Below is a small trained network, with its code and all its weights. Each question gives an input and a class and asks what happens when units are switched off, that is, made to give their printed mean instead of their output.

import numpy as np


def w(rows, s, z=0):
    codes = np.array(rows[::2]) - 128.0
    scale = np.full(codes.shape[1], s)
    scale[-1] = z or s
    return codes * scale


def f(y):
    return y / 2 * (1 + np.tanh(0.7978845608 * (y + 0.044715 * y**3)))


def log_softmax(a):
    a = a - a.max(-1, keepdims=True)
    return a - np.log(np.exp(a).sum(-1, keepdims=True))


def net(x, mask):
    res = np.array(x, float).reshape(1, 8) / 4 @ E
    y = f(res @ A[0][:, :-1].T + A[0][:, -1])
    res = res + np.where(mask, y, B[0][:, -1]) @ B[0][:, :-1]
    return log_softmax(res[-1] @ U[:, :-1].T + U[:, -1])


A, B = {}, {}
E = w([
[113,124,145,111,147,131,133,79,109,150],'x0',
[58,78,203,163,33,210,238,199,117,173],'x1',
[223,107,140,237,136,160,171,34,224,111],'x2',
[186,251,25,152,111,220,134,113,40,189],'x3',
[207,113,169,78,232,130,246,185,52,31],'x4',
[141,116,147,90,120,141,118,86,113,133],'x5',
[121,123,147,104,130,133,137,79,109,147],'x6',
[89,64,3,133,63,105,185,68,106,47],'x7',
],0.0048)
A[0] = w([
[123,147,92,183,134,110,140,196,150,110,253],'N0',
[67,92,160,157,94,207,185,153,106,145,96],'N1',
[28,140,114,33,126,79,89,202,50,156,153],'N2',
[158,168,68,100,179,65,61,91,152,93,98],'N3',
[68,144,115,158,76,136,65,104,169,166,105],'N4',
[88,140,112,159,72,122,51,114,171,178,93],'N5',
[141,191,91,155,104,172,117,107,86,157,87],'N6',
[145,152,100,145,103,202,152,135,86,155,94],'N7',
[109,62,177,101,128,80,122,135,183,99,104],'N8',
[158,183,81,158,137,181,135,134,79,154,143],'N9',
[171,167,70,142,119,188,129,138,80,155,94],'N10',
[164,192,97,138,107,181,129,111,74,139,91],'N11',
[106,77,195,107,127,68,131,117,179,95,108],'N12',
[175,180,85,121,123,192,137,119,80,161,130],'N13',
[89,110,133,130,78,105,70,108,181,171,102],'N14',
[185,127,164,97,171,113,197,155,78,75,89],'N15',
[188,107,144,222,150,173,173,57,236,127,145],'N16',
[161,155,75,109,193,50,47,80,108,102,108],'N17',
[174,125,139,111,185,135,211,183,97,75,123],'N18',
[105,61,2,144,74,110,170,113,102,43,156],'N19',
[81,97,160,144,62,182,184,154,119,156,96],'N20',
[196,181,212,134,166,145,71,212,168,177,209],'N21',
],0.006,0.0048)
B[0] = w([
[121,50,121,73,55,109,105,14,39,216,227],'N0',
[195,184,179,114,101,93,194,186,186,192,180],'N1',
[215,142,115,217,85,190,103,135,2,70,241],'N2',
[233,194,190,94,52,75,217,224,205,187,190],'N3',
[152,189,44,67,196,195,184,151,169,113,180],'N4',
[125,187,43,61,200,246,176,138,185,91,179],'N5',
[50,87,126,168,191,115,117,192,158,92,164],'N6',
[98,116,177,169,135,59,120,185,187,110,160],'N7',
[73,82,118,201,191,79,91,204,127,66,166],'N8',
[77,61,166,172,165,83,73,132,159,134,196],'N9',
[56,65,160,197,186,71,67,172,202,65,172],'N10',
[71,69,158,197,193,71,79,193,178,71,168],'N11',
[73,86,129,209,209,74,95,174,124,62,170],'N12',
[76,63,144,169,158,80,93,144,162,115,194],'N13',
[90,153,41,143,207,185,139,199,143,77,166],'N14',
[75,171,18,52,207,234,180,148,231,83,187],'N15',
[209,141,100,190,93,182,114,129,4,72,220],'N16',
[199,158,212,111,88,81,192,205,154,182,205],'N17',
[97,162,53,35,158,198,153,136,164,118,206],'N18',
[85,70,223,43,56,151,78,38,173,172,253],'N19',
[196,223,193,126,110,91,214,207,183,185,178],'N20',
[59,79,138,38,87,136,57,6,98,158,231],'N21',
],0.0055,0.0047)
U = w([
[97,186,2,73,208,233,165,167,217,91,42],'0',
[45,60,168,225,198,30,92,198,177,71,32],'1',
[220,198,217,122,80,62,196,208,192,195,43],'2',
[120,99,128,121,117,132,117,89,94,151,246],'3',
[125,101,114,123,124,125,127,95,97,155,254],'4',
[76,86,185,66,87,138,90,17,135,158,72],'5',
[200,148,100,209,105,174,115,134,7,67,78],'6',
[98,123,124,122,126,104,136,83,118,146,185],'7',
],0.008,0.0041)

Each question gives the input, the list of numbers given to net, and the class t.
The units are the neurons (one row each of A and B). Each row of codes is followed by its name. A weight is (code - 128) times the scale printed after its matrix; where a second scale follows, it is the last column's (A, B and U).
mask holds one flag per neuron, in row order. A switched-off neuron (its flag False) gives its mean, the last column of its row in B, instead of its output. The means were averaged over made-up inputs and are rounded, as every weight is.
A unit's drop is (log p(t) with every unit on - log p(t) with that unit switched off) / (log p(t) with every unit on - log p(t) with every unit switched off).
The circuit of an input: a set's keep is (log p(t) with only the set's units on - log p(t) with every unit switched off) / (log p(t) with every unit on - log p(t) with every unit switched off). Starting from the 12 units with the biggest drops (on a tie, the unit counted first), units are removed one at a time, each time the one whose removal leaves the highest keep (on an exact tie, the one counted first), for as long as the keep stays at least 0.8.
units of the circuit, in order: the units of the circuit, biggest drop first
top k neurons: the k neurons with the biggest drops, biggest first
drop of u: that unit's drop, to one decimal
input [-5,-2,-2,-1,8,-2,1,7], class 0: units of the circuit, in order => N15
input [-4,6,2,-5,1,1,3,-7], class 5: top 3 neurons => N21, N3, N17
input [-1,6,1,1,-2,-3,-2,-7], class 5: top 3 neurons => N21, N3, N17
input [-3,-1,7,-5,-8,6,8,-1], class 0: units of the circuit, in order => N5, N14
input [-3,2,-6,-3,3,1,-2,-7], class 5: top 2 neurons => N21, N16
input [6,-2,-8,4,1,7,2,0], class 6: top 2 neurons => N2, N19
input [-7,0,3,5,7,7,-4,2], class 0: top 2 neurons => N15, N18
input [6,7,-4,-7,8,4,-5,8], class 0: top 2 neurons => N15, N18
input [-1,-3,-7,-8,-4,5,8,8], class 1: top 2 neurons => N8, N12
input [7,0,6,-7,0,5,1,0], class 1: top 2 neurons => N12, N8
input [1,5,2,2,3,1,3,-6], class 5: top 4 neurons => N21, N3, N17, N2
input [6,-3,5,-1,-7,-3,-7,4], class 0: units of the circuit, in order => N5, N4
input [-2,-8,1,7,7,1,-1,4], class 2: top 2 neurons => N3, N17
input [6,4,-8,5,-3,4,6,-2], class 6: top 2 neurons => N2, N19
input [-2,4,2,2,7,1,-4,8], class 5: units of the circuit, in order => N19
input [-4,-8,-8,7,-7,4,-4,-4], class 2: top 4 neurons => N3, N17, N15, N18
input [5,-3,-4,1,-8,1,-4,4], class 0: units of the circuit, in order => N5, N4
input [3,8,1,-8,-8,8,-6,-4], class 0: units of the circuit, in order => N5, N14
input [-6,-6,-1,-4,4,-3,-6,6], class 2: units of the circuit, in order => N3, N17
input [6,8,-6,-2,-4,-7,5,-6], class 2: units of the circuit, in order => N20
input [6,5,-3,-2,3,6,-2,-8], class 5: drop of N21 => 1.5
input [-7,3,4,7,6,-7,-2,-8], class 5: drop of N19 => -0.2
input [-6,1,-5,3,8,1,8,1], class 0: drop of N18 => 0.3
